Below is a small trained network, with its code and all its weights. Each question gives an input and a class and asks what happens when units are switched off, that is, made to give their printed mean instead of their output.

import numpy as np


def w(rows, s, z=0):
    codes = np.array(rows[::2]) - 128.0
    scale = np.full(codes.shape[1], s)
    scale[-1] = z or s
    return codes * scale


def f(y):
    return y / 2 * (1 + np.tanh(0.7978845608 * (y + 0.044715 * y**3)))


def log_softmax(a):
    a = a - a.max(-1, keepdims=True)
    return a - np.log(np.exp(a).sum(-1, keepdims=True))


def net(x, mask):
    res = np.array(x, float).reshape(1, 7) / 4 @ E
    y = f(res @ A[0][:, :-1].T + A[0][:, -1])
    res = res + np.where(mask, y, B[0][:, -1]) @ B[0][:, :-1]
    return log_softmax(res[-1] @ U[:, :-1].T + U[:, -1])


A, B = {}, {}
E = w([
[137,153,199,223,64,135,139,111],'x0',
[121,133,127,137,136,127,124,132],'x1',
[134,108,17,146,49,79,75,54],'x2',
[118,14,171,115,133,66,191,97],'x3',
[110,254,137,97,157,67,151,77],'x4',
[119,136,127,141,138,126,122,131],'x5',
[16,144,40,140,93,176,192,123],'x6',
],0.0088)
A[0] = w([
[87,126,174,92,152,206,186,177,205],'N0',
[111,63,159,170,102,74,197,89,172],'N1',
[136,105,153,132,147,42,214,98,57],'N2',
[94,62,143,158,175,71,153,96,69],'N3',
[203,163,204,137,157,144,128,146,75],'N4',
[106,68,71,47,211,116,93,180,236],'N5',
[133,63,73,158,80,109,54,102,169],'N6',
[158,198,115,105,180,84,227,76,97],'N7',
[69,49,188,128,137,131,147,59,109],'N8',
[69,63,138,164,197,88,156,75,60],'N9',
[74,52,144,110,162,67,148,115,76],'N10',
[143,123,186,197,92,135,191,68,91],'N11',
[78,117,86,173,79,239,192,106,140],'N12',
[166,144,67,175,83,84,112,80,91],'N13',
[143,179,182,75,134,200,149,176,78],'N14',
[121,127,177,208,77,116,140,110,254],'N15',
[126,139,162,127,153,115,186,187,64],'N16',
[91,73,158,119,114,76,124,140,51],'N17',
[96,177,125,73,88,142,222,67,170],'N18',
[157,182,181,230,16,170,154,158,215],'N19',
[132,25,142,164,137,201,128,99,91],'N20',
[61,149,166,166,163,131,196,174,87],'N21',
[12,114,52,134,103,229,240,134,108],'N22',
[183,168,90,117,79,255,38,175,162],'N23',
[98,75,22,157,74,124,97,48,191],'N24',
[60,168,90,149,145,218,133,108,92],'N25',
[171,112,169,120,194,115,32,117,87],'N26',
[106,126,181,117,234,201,177,102,69],'N27',
[161,143,186,135,133,168,208,134,132],'N28',
[131,106,164,158,190,187,166,171,56],'N29',
[114,202,151,112,134,65,170,54,118],'N30',
[134,193,133,141,165,47,155,76,34],'N31',
[128,155,181,71,138,205,149,135,51],'N32',
[131,131,85,140,101,71,93,87,138],'N33',
[222,112,166,122,102,108,68,163,122],'N34',
[122,196,114,123,143,49,168,99,126],'N35',
[129,59,91,191,141,170,112,180,136],'N36',
[232,131,120,152,164,90,104,149,66],'N37',
[130,128,89,151,121,65,71,84,80],'N38',
[130,82,144,43,72,116,161,112,199],'N39',
],0.008,0.0035)
B[0] = w([
[107,102,171,114,160,123,141,96,217],'N0',
[115,200,85,118,184,131,107,127,211],'N1',
[138,162,90,150,114,179,106,112,184],'N2',
[131,192,88,185,132,202,86,67,170],'N3',
[114,145,118,132,100,83,130,79,206],'N4',
[105,166,116,27,192,61,118,194,230],'N5',
[66,68,190,133,138,164,98,155,211],'N6',
[170,98,165,149,112,153,128,197,195],'N7',
[164,168,106,162,133,142,84,96,185],'N8',
[151,222,51,159,91,161,126,62,169],'N9',
[140,177,64,119,158,159,83,72,179],'N10',
[80,160,77,68,148,83,76,138,183],'N11',
[196,127,93,140,107,69,189,122,214],'N12',
[18,78,199,91,117,145,110,75,191],'N13',
[71,78,157,137,123,163,117,45,188],'N14',
[132,182,132,30,206,77,100,195,212],'N15',
[79,127,149,111,97,165,116,64,164],'N16',
[149,185,92,179,82,166,89,97,148],'N17',
[179,113,147,154,144,108,199,167,192],'N18',
[77,168,103,37,189,81,99,163,240],'N19',
[160,126,140,150,133,197,130,205,175],'N20',
[86,115,176,141,74,87,152,104,181],'N21',
[177,131,116,147,92,47,176,101,255],'N22',
[136,199,72,204,204,192,94,85,224],'N23',
[97,92,197,123,137,132,115,135,250],'N24',
[127,119,56,155,118,105,178,87,182],'N25',
[155,94,72,147,51,60,211,54,197],'N26',
[70,74,146,138,109,141,133,96,194],'N27',
[85,98,155,107,123,132,86,126,186],'N28',
[51,75,157,99,118,167,176,138,176],'N29',
[186,128,210,173,150,209,172,230,205],'N30',
[160,141,193,186,95,170,145,185,181],'N31',
[98,66,182,106,69,175,99,63,164],'N32',
[46,51,181,103,102,142,69,122,186],'N33',
[203,152,108,127,70,54,183,124,205],'N34',
[157,133,191,179,123,170,80,213,190],'N35',
[204,103,185,217,76,136,163,254,175],'N36',
[162,155,97,119,20,86,193,73,179],'N37',
[96,61,189,123,94,139,124,60,176],'N38',
[143,137,98,153,188,140,82,122,179],'N39',
],0.0057,0.0086)
U = w([
[54,54,211,134,76,184,123,72,81],'0',
[198,129,133,168,27,53,215,88,79],'1',
[199,107,202,197,127,217,138,246,108],'2',
[140,222,92,182,155,254,97,46,108],'3',
[132,113,172,146,187,99,131,137,254],'4',
[107,147,146,63,197,71,109,189,88],'5',
],0.0091,0.0072)

Each question gives the input, the list of numbers given to net, and the class t.
The units are the neurons (one row each of A and B). Each row of codes is followed by its name. A weight is (code - 128) times the scale printed after its matrix; where a second scale follows, it is the last column's (A, B and U).
mask holds one flag per neuron, in row order. A switched-off neuron (its flag False) gives its mean, the last column of its row in B, instead of its output. The means were averaged over made-up inputs and are rounded, as every weight is.
A unit's drop is (log p(t) with every unit on - log p(t) with that unit switched off) / (log p(t) with every unit on - log p(t) with every unit switched off).
The circuit of an input: a set's keep is (log p(t) with only the set's units on - log p(t) with every unit switched off) / (log p(t) with every unit on - log p(t) with every unit switched off). Starting from the 12 units with the biggest drops (on a tie, the unit counted first), units are removed one at a time, each time the one whose removal leaves the highest keep (on an exact tie, the one counted first), for as long as the keep stays at least 0.8.
units of the circuit, in order: the units of the circuit, biggest drop first
unit that matters most: the unit with the biggest drop
top k neurons: the k neurons with the biggest drops, biggest first
drop when u is switched off: that unit's drop, to one decimal
input [-3,-6,-7,-6,8,-6,0], class 2: unit that matters most => N30
input [3,7,2,-4,-4,3,8], class 1: top 2 neurons => (N22, N12)
input [-2,-5,-8,1,7,4,8], class 0: units of the circuit, in order => (N27, N32)
input [0,1,-6,-3,2,-3,7], class 1: units of the circuit, in order => (N22, N12)
input [7,5,-3,-1,1,6,-5], class 5: units of the circuit, in order => (N19, N15)
input [3,5,-7,8,7,5,3], class 3: units of the circuit, in order => (N9, N2)
input [7,-2,5,-3,1,6,3], class 5: units of the circuit, in order => (N19, N15)
input [7,-1,6,-4,7,6,3], class 2: top 3 neurons => (N30, N35, N31)
input [-4,3,1,8,8,5,-3], class 2: top 2 neurons => (N30, N7)
input [1,-4,6,-8,-3,-4,8], class 1: top 3 neurons => (N22, N12, N25)
input [8,5,-6,-5,5,8,-4], class 5: top 3 neurons => (N19, N15, N11)
input [-4,-4,-8,7,-4,-6,-5], class 0: top 2 neurons => (N29, N27)
input [-3,-5,-3,-5,-3,5,-4], class 3: top 2 neurons => (N23, N22)
input [5,6,-2,5,-5,3,8], class 1: top 2 neurons => (N22, N12)
input [-5,4,-5,-4,-5,8,-5], class 0: unit that matters most => N14
input [8,7,6,-3,-5,-1,-2], class 5: top 2 neurons => (N19, N15)
input [3,1,5,-8,8,-7,-7], class 2: top 2 neurons => (N30, N35)
input [4,-5,-8,-6,8,3,-6], class 0: drop when N4 is switched off => 0.1
input [-6,2,-5,6,4,-8,4], class 3: drop when N3 is switched off => 0.2
input [7,2,-6,-3,-1,3,5], class 5: units of the circuit, in order => (N19)
